Below are the code and all the weights of a small trained network. Each question names an input and a class and asks about switching units off, where a switched-off unit gives its printed mean instead of its output.

import numpy as np


def w(rows, s, z=0):
    codes = np.array(rows[::2]) - 128.0
    scale = np.full(codes.shape[1], s)
    scale[-1] = z or s
    return codes * scale


def norm(h):
    return h / np.sqrt((h * h).mean(-1, keepdims=True) + 1e-5)


def f(y):
    return np.maximum(y, 0)


def log_softmax(a):
    a = a - a.max(-1, keepdims=True)
    return a - np.log(np.exp(a).sum(-1, keepdims=True))


def net(x, mask):
    res = np.array(x, float).reshape(1, 5) / 4 @ E
    u = 0
    for l in range(4):
        y = f(norm(res) @ A[l][:, :-1].T + A[l][:, -1])
        res = res + np.where(mask[u : u + 6], y, B[l][:, -1]) @ B[l][:, :-1]
        u += 6
    return log_softmax(norm(res)[-1] @ U[:, :-1].T + U[:, -1])


A, B = {}, {}
E = w([
[47,93,106,124,73],'x0',
[145,7,119,196,183],'x1',
[113,179,13,144,165],'x2',
[125,126,131,126,130],'x3',
[138,96,108,56,145],'x4',
],0.011)
A[0] = w([
[175,142,121,109,150,135],'L0N0',
[94,148,51,147,146,2],'L0N1',
[120,156,167,97,117,91],'L0N2',
[44,116,149,132,99,68],'L0N3',
[103,184,164,252,103,88],'L0N4',
[25,117,95,108,111,81],'L0N5',
],0.014,0.0073)
B[0] = w([
[138,106,78,171,79,201],'L0N0',
[160,193,57,176,156,168],'L0N1',
[74,75,138,131,173,201],'L0N2',
[185,126,112,171,90,202],'L0N3',
[146,68,95,9,154,255],'L0N4',
[184,98,102,152,74,214],'L0N5',
],0.013,0.0049)
A[1] = w([
[144,214,105,62,39,144],'L1N0',
[150,154,72,143,131,155],'L1N1',
[169,88,81,59,56,100],'L1N2',
[30,109,82,147,215,254],'L1N3',
[255,206,168,116,246,161],'L1N4',
[108,139,166,210,171,99],'L1N5',
],0.0088,0.0041)
B[1] = w([
[43,104,114,166,202,238],'L1N0',
[186,86,207,86,75,204],'L1N1',
[159,96,109,66,179,253],'L1N2',
[226,144,140,149,203,203],'L1N3',
[84,49,37,136,1,227],'L1N4',
[117,110,106,79,148,139],'L1N5',
],0.0099,0.0055)
A[2] = w([
[181,167,134,224,12,71],'L2N0',
[150,149,193,138,254,40],'L2N1',
[141,125,240,118,108,95],'L2N2',
[40,226,128,22,128,52],'L2N3',
[60,222,142,80,80,3],'L2N4',
[10,165,88,86,20,69],'L2N5',
],0.0088,0.0034)
B[2] = w([
[93,88,107,32,153,186],'L2N0',
[97,69,90,175,96,156],'L2N1',
[254,219,55,133,151,215],'L2N2',
[104,114,162,201,251,227],'L2N3',
[85,94,211,233,197,159],'L2N4',
[86,24,145,214,137,254],'L2N5',
],0.008,0.0031)
A[3] = w([
[106,160,77,120,155,151],'L3N0',
[101,178,146,120,100,39],'L3N1',
[158,75,246,108,73,173],'L3N2',
[138,151,254,107,112,251],'L3N3',
[198,62,96,124,187,253],'L3N4',
[68,219,107,79,145,135],'L3N5',
],0.012,0.0027)
B[3] = w([
[231,150,215,111,147,144],'L3N0',
[92,110,97,120,173,128],'L3N1',
[163,219,2,160,172,186],'L3N2',
[200,147,27,145,218,151],'L3N3',
[14,207,207,91,110,253],'L3N4',
[195,55,144,140,147,133],'L3N5',
],0.0092,0.015)
U = w([
[211,207,68,142,176,167],'0',
[54,70,185,199,215,147],'1',
[142,42,71,119,24,131],'2',
[91,170,139,95,125,253],'3',
[105,122,134,3,182,97],'4',
[115,218,203,116,45,69],'5',
[161,171,214,195,53,38],'6',
[151,171,211,197,72,28],'7',
],0.015,0.011)

Each question gives the input, the list of numbers given to net, and the class t.
The units are the neurons (one row each of A and B). Each row of codes is followed by its name. A weight is (code - 128) times the scale printed after its matrix; where a second scale follows, it is the last column's (A, B and U).
mask holds one flag per neuron, layer by layer. A switched-off neuron (its flag False) gives its mean, the last column of its row in B, instead of its output. The means were averaged over made-up inputs and are rounded, as every weight is.
A unit's drop is (log p(t) with every unit on - log p(t) with that unit switched off) / (log p(t) with every unit on - log p(t) with every unit switched off).
The circuit of an input: a set's keep is (log p(t) with only the set's units on - log p(t) with every unit switched off) / (log p(t) with every unit on - log p(t) with every unit switched off). Starting from the 12 units with the biggest drops (on a tie, the unit counted first), units are removed one at a time, each time the one whose removal leaves the highest keep (on an exact tie, the one counted first), for as long as the keep stays at least 0.8.
circuit, biggest first: the units of the circuit, biggest drop first
unit that matters most: the unit with the biggest drop
k most important neurons: the k neurons with the biggest drops, biggest first
k most important neurons of layer l: the k neurons of layer l with the biggest drops, biggest first
drop when u is switched off: that unit's drop, to one decimal
input [-7,-6,1,2,-3], class 2: 2 most important neurons -> L1N4; L3N4
input [-1,-6,-6,-4,-6], class 0: circuit, biggest first -> L3N3
input [-2,4,-7,-7,5], class 0: 2 most important neurons -> L3N2; L0N4
input [-4,7,5,3,0], class 1: circuit, biggest first -> L3N2; L3N4
input [-3,2,-8,-4,7], class 0: circuit, biggest first -> L3N2; L0N4
input [5,7,8,2,1], class 0: circuit, biggest first -> L0N1; L1N3
input [6,-4,-8,8,7], class 0: 3 most important neurons -> L3N2; L1N4; L0N4
input [-8,6,-7,7,5], class 2: circuit, biggest first -> L1N4; L1N0
input [4,3,-4,-8,0], class 3: 4 most important neurons -> L1N4; L1N1; L2N0; L0N3
input [-4,7,4,3,6], class 1: circuit, biggest first -> L0N4; L3N2
input [5,5,4,6,2], class 3: 4 most important neurons -> L3N4; L1N4; L1N0; L0N2
input [8,1,5,5,2], class 2: 2 most important neurons -> L0N5; L3N2
input [7,3,-6,4,-7], class 2: circuit, biggest first -> L0N3; L0N4
input [6,3,1,5,1], class 2: circuit, biggest first -> L0N5
input [-7,-5,3,1,5], class 2: 2 most important neurons -> L1N4; L0N4
input [6,5,8,-8,8], class 0: 2 most important neurons of layer 0 -> L0N1; L0N4
input [8,0,-8,-3,-7], class 0: 3 most important neurons -> L3N2; L1N4; L0N0
input [-6,-7,1,-1,6], class 1: 2 most important neurons -> L1N0; L0N4
input [-7,8,4,2,1], class 1: 3 most important neurons -> L3N2; L3N4; L1N3
input [-8,-7,-1,0,-1], class 2: 3 most important neurons -> L1N4; L3N4; L0N0
input [8,-7,-4,-3,-5], class 2: circuit, biggest first -> L3N4
input [-4,0,0,7,3], class 3: 2 most important neurons of layer 0 -> L0N0; L0N4
input [8,-1,8,1,-7], class 0: 2 most important neurons -> L0N1; L1N4
input [-3,0,0,-6,-1], class 3: 3 most important neurons -> L0N0; L3N4; L3N3
input [6,-7,-1,4,-1], class 1: 2 most important neurons -> L1N0; L1N4
input [5,-3,-6,3,-2], class 0: 2 most important neurons -> L1N4; L3N2
input [-2,2,-3,-4,0], class 3: unit that matters most -> L0N1
input [5,-6,-1,3,-8], class 4: 2 most important neurons of layer 1 -> L1N2; L1N4
input [-3,-6,1,0,-7], class 4: 2 most important neurons of layer 0 -> L0N4; L0N2
input [-7,-1,-2,-7,1], class 2: drop when L1N4 is switched off -> 0.7
